Small tables with named rows and columns. After each table, cells are looked up by row and column.

bak =
|  | dape | sigitat | totu | kevitak | niv | pum | vuzule | vogezat | vupul |
|---|---|---|---|---|---|---|---|---|---|
| zop | 567 | 641 | 613 | 721 | 668 | 760 | 723 | 642 | 618 |
| kopuli | 738 | 656 | 773 | 583 | 617 | 513 | 580 | 619 | 712 |
| zaz | 817 | 602 | 671 | 522 | 538 | 246 | 624 | 598 | 621 |
| kalifoz | 679 | 679 | 681 | 723 | 629 | 662 | 766 | 615 | 648 |
| zer | 528 | 669 | 703 | 755 | 671 | 831 | 693 | 619 | 680 |
| fen | 608 | 654 | 521 | 819 | 685 | 988 | 845 | 638 | 596 |
| vuz | 775 | 643 | 726 | 577 | 640 | 634 | 562 | 633 | 716 |
| rinise | 577 | 620 | 566 | 691 | 694 | 816 | 689 | 668 | 607 |
| gikeba | 656 | 623 | 643 | 644 | 601 | 514 | 689 | 614 | 614 |
| zif | 700 | 633 | 583 | 707 | 619 | 712 | 754 | 612 | 614 |
| kirani | 584 | 671 | 618 | 790 | 655 | 800 | 815 | 622 | 616 |
| kap | 713 | 607 | 820 | 425 | 606 | 256 | 402 | 642 | 716 |
| tomod | 578 | 665 | 606 | 789 | 678 | 898 | 786 | 631 | 630 |

vuz, dape => 775
tomod, sigitat => 665
gikeba, vogezat => 614
rinise, niv => 694
kalifoz, pum => 662
rinise, vuzule => 689
zer, niv => 671
vuz, vogezat => 633
kalifoz, niv => 629
kap, sigitat => 607
vuz, niv => 640
gikeba, kevitak => 644
zif, dape => 700
zaz, totu => 671
kirani, vupul => 616
rinise, totu => 566
zif, sigitat => 633
Which row has the largest pum? fen

Table nonamug
	vid	nuduma	midilur	kab	tadiral	temun	temi
gipero	-3.37	-1.12	-5.01	4.07	-0.28	9.37	4.75
nutepo	-0.95	-4.45	-5.72	-3.51	-3.40	-7.23	-0.98
tof	0.71	-2.71	1.72	-5.97	-2.81	-8.42	-6.44
guzesap	-4.12	-2.99	-4.23	-1.13	-1.11	-0.75	-0.31
tepavev	0.90	-3.06	-3.05	-3.40	-2.34	-3.66	-2.01

gipero, temi -> 4.75
tepavev, tadiral -> -2.34
gipero, nuduma -> -1.12
tepavev, temun -> -3.66
tof, temun -> -8.42
nutepo, tadiral -> -3.40
tepavev, midilur -> -3.05
guzesap, nuduma -> -2.99
nutepo, temun -> -7.23
nutepo, nuduma -> -4.45
gipero, vid -> -3.37
guzesap, tadiral -> -1.11
nutepo, vid -> -0.95
guzesap, temi -> -0.31

favari =
,faboko,fopet,fini,gorer,kam,vaken,ridupe
nuvoga,-1190,-1898,-259,-512,-1189,-4446,-19
tis,-5309,-3281,-2008,2982,-2896,615,-456
roto,-2862,-1642,-3765,4904,-4325,226,-6403
gab,-4564,-3881,488,-7950,-4184,-2445,-5422
nud,718,-2830,4730,-7111,-1220,6173,2692
kur,-3925,6598,-2913,-4088,-2685,1598,-1820
les,-90,3609,2408,-9143,-2215,754,314
nur,269,126,-5498,-9784,-253,-1845,-4654
zutedi,542,190,-9130,2479,-1283,-4123,-1661

What is the ridupe of roto in favari? -6403
What is the ridupe of kur in favari? -1820
What is the kam of tis in favari? -2896
What is the fopet of tis in favari? -3281
What is the gorer of nud in favari? -7111
What is the gorer of zutedi in favari? 2479
What is the ridupe of nud in favari? 2692
What is the fini of roto in favari? -3765
What is the faboko of roto in favari? -2862
What is the gorer of nuvoga in favari? -512
What is the fini of nuvoga in favari? -259
What is the gorer of nur in favari? -9784
What is the kam of nud in favari? -1220
What is the kam of gab in favari? -4184
What is the vaken of les in favari? 754
What is the ridupe of zutedi in favari? -1661
What is the vaken of nud in favari? 6173
What is the fopet of kur in favari? 6598
What is the fopet of nur in favari? 126
What is the fopet of nud in favari? -2830

gar:
         pigiz  zedosiz  tal  gef  gis  fulup
sokal      114      194  157  206   28     67
lod        124      149  134  167  110    115
ropubob    137      169  118  128   86    110
vakudug    116      181  125  166   77     86

lod, gis: 110
vakudug, zedosiz: 181
sokal, gef: 206
ropubob, pigiz: 137
ropubob, gef: 128
vakudug, fulup: 86
lod, gef: 167
ropubob, gis: 86
lod, fulup: 115
sokal, pigiz: 114
lod, tal: 134
sokal, gis: 28
vakudug, tal: 125
vakudug, gis: 77
sokal, zedosiz: 194
vakudug, pigiz: 116
lod, pigiz: 124

mog
|  | goselor | gev | nur |
|---|---|---|---|
| kulasov | 8.32 | 8.28 | 5.62 |
| sadimup | 4.94 | 5.65 | 6.47 |
| deduboz | 6.39 | 5.29 | 4.01 |
| fam | 5.01 | 5.67 | 6.30 |
| tiga | 5.57 | 5.38 | 5.47 |
| gigitub | 1.32 | 6.99 | 8.06 |
| lus | 6.65 | 6.96 | 3.35 |
| nub | 5.20 | 4.36 | 5.38 |

goselor of nub is 5.20
goselor of fam is 5.01
nur of tiga is 5.47
goselor of tiga is 5.57
nur of deduboz is 4.01
nur of nub is 5.38
nur of fam is 6.30
nur of lus is 3.35
gev of tiga is 5.38
goselor of gigitub is 1.32
nur of sadimup is 6.47
nur of kulasov is 5.62
gev of gigitub is 6.99
goselor of deduboz is 6.39
gev of nub is 4.36

rusu:
cols = san, napome, nuzo, reb, gev
fev: [2.938, 5.474, 8.217, 1.571, 6.985]
lis: [3.559, 9.402, 6.200, 5.286, 2.944]
mupine: [4.525, 6.464, 3.756, 6.876, 4.832]
duligir: [4.555, 3.710, 5.619, 5.174, 5.044]
zeku: [5.452, 5.328, 4.837, 5.813, 3.853]
dezib: [4.519, 4.965, 5.409, 5.274, 4.867]
mos: [4.883, 6.512, 5.324, 5.552, 4.511]
zor: [4.168, 3.493, 5.812, 5.020, 5.308]
vose: [4.853, 5.077, 4.928, 5.245, 5.808]
zod: [3.101, 2.572, 4.419, 4.406, 6.272]

vose, nuzo -> 4.928
zor, gev -> 5.308
dezib, nuzo -> 5.409
zeku, san -> 5.452
zor, san -> 4.168
fev, gev -> 6.985
zor, nuzo -> 5.812
zeku, nuzo -> 4.837
zor, napome -> 3.493
mupine, san -> 4.525
dezib, gev -> 4.867
mupine, gev -> 4.832

